[[143 126 125 141]
 [144 126 125 141]
 [150 126 123 148]]
->
[[126 125]
 [126 123]]

[[100 105 117]
 [131 139 152]
 [109 156 107]
 [115 114 155]]
->
[[139 152]
 [156 107]]

[[128 127 131 135 129]
 [134 132 131 130 127]
 [127 128 124 126 132]
 [105 128 128 120 110]]
->
[[132 131]
 [128 124]]

[[105 123 144]
 [155 132 109]
 [134 113 143]
 [133 136 154]]
->
[[132 109]
 [113 143]]

[[122 127 118 129]
 [125 134 122 102]
 [136 142 106 102]
 [124 140 106 102]
 [132 129 134 127]]
->
[[134 122]
 [142 106]]

[[138 111 120 143 145]
 [134 137 139 153 148]
 [111 117 125 114 134]
 [134 137 139 153 148]]
->
[[137 139]
 [117 125]]
---
[[136 131 137 135 133 122 135 126]
 [140 140 128 134 129 101 124 120]
 [137 131 131 135 133 119 133 130]
 [128 136 125 125 123 114 120 117]
 [138 135 141 135 133 116 136 119]
 [136 131 127 134 132 117 129 132]
 [143 139 136 137 133 103 131 119]
 [140 135 135 137 133 112 133 124]
 [137 135 126 133 130 109 125 126]
 [136 131 137 135 133 122 135 126]
 [131 140 128 126 123 107 120 111]
 [124 131 125 122 123 125 121 120]]
->
[[136 137 133 135]
 [140 128 129 124]
 [137 131 133 133]
 [128 125 123 120]
 [138 141 133 136]
 [136 127 132 129]
 [143 136 133 131]
 [140 135 133 133]
 [137 126 130 125]
 [136 137 133 135]
 [131 128 123 120]
 [124 125 123 121]]

[[128 140 129 124 120 126 125 130 113 128 129 139]
 [127 120 122 129 143 125 128 124 140 124 127 121]
 [128 127 126 130 135 128 130 128 135 128 126 127]
 [129 133 136 126 102 130 129 131 115 133 129 134]
 [127 127 127 121 124 125 124 126 119 127 130 129]
 [129 124 122 129 140 126 127 126 134 124 128 125]]
->
[[128 129 120 125 113 129]
 [127 122 143 128 140 127]
 [128 126 135 130 135 126]
 [129 136 102 129 115 129]
 [127 127 124 124 119 130]
 [129 122 140 127 134 128]]

[[144 123 118]
 [133 150 137]
 [133 117 115]
 [135 127 139]
 [149 136 132]
 [ 99 135 117]]
->
[[144 118]
 [133 137]
 [133 115]
 [135 139]
 [149 132]
 [ 99 117]]

[[129 133 127 127 127 129 128 124 133]
 [130 149 142 126 121 126 139 125 135]
 [131 131 124 129 127 131 126 123 135]
 [130 130 127 128 127 128 127 127 130]
 [128 138 133 125 127 128 130 126 132]
 [125 141 129 112 124 129 129 116 133]
 [127 123 130 137 126 134 131 128 127]]
->
[[129 127 127 128 133]
 [130 142 121 139 135]
 [131 124 127 126 135]
 [130 127 127 127 130]
 [128 133 127 130 132]
 [125 129 124 129 133]
 [127 130 126 131 127]]

[[125 109]
 [115 132]
 [122 129]
 [133 103]
 [115 132]
 [124 135]
 [122 129]
 [132 131]]
->
[[125]
 [115]
 [122]
 [133]
 [115]
 [124]
 [122]
 [132]]

[[126 134 119]
 [130 126 119]
 [125 137 105]
 [128 125 121]
 [131 112 138]
 [137  98 111]
 [131 114 138]
 [126 130 118]
 [128 129 114]
 [127 128 130]
 [124 134 131]
 [135 108 118]]
->
[[126 119]
 [130 119]
 [125 105]
 [128 121]
 [131 138]
 [137 111]
 [131 138]
 [126 118]
 [128 114]
 [127 130]
 [124 131]
 [135 118]]
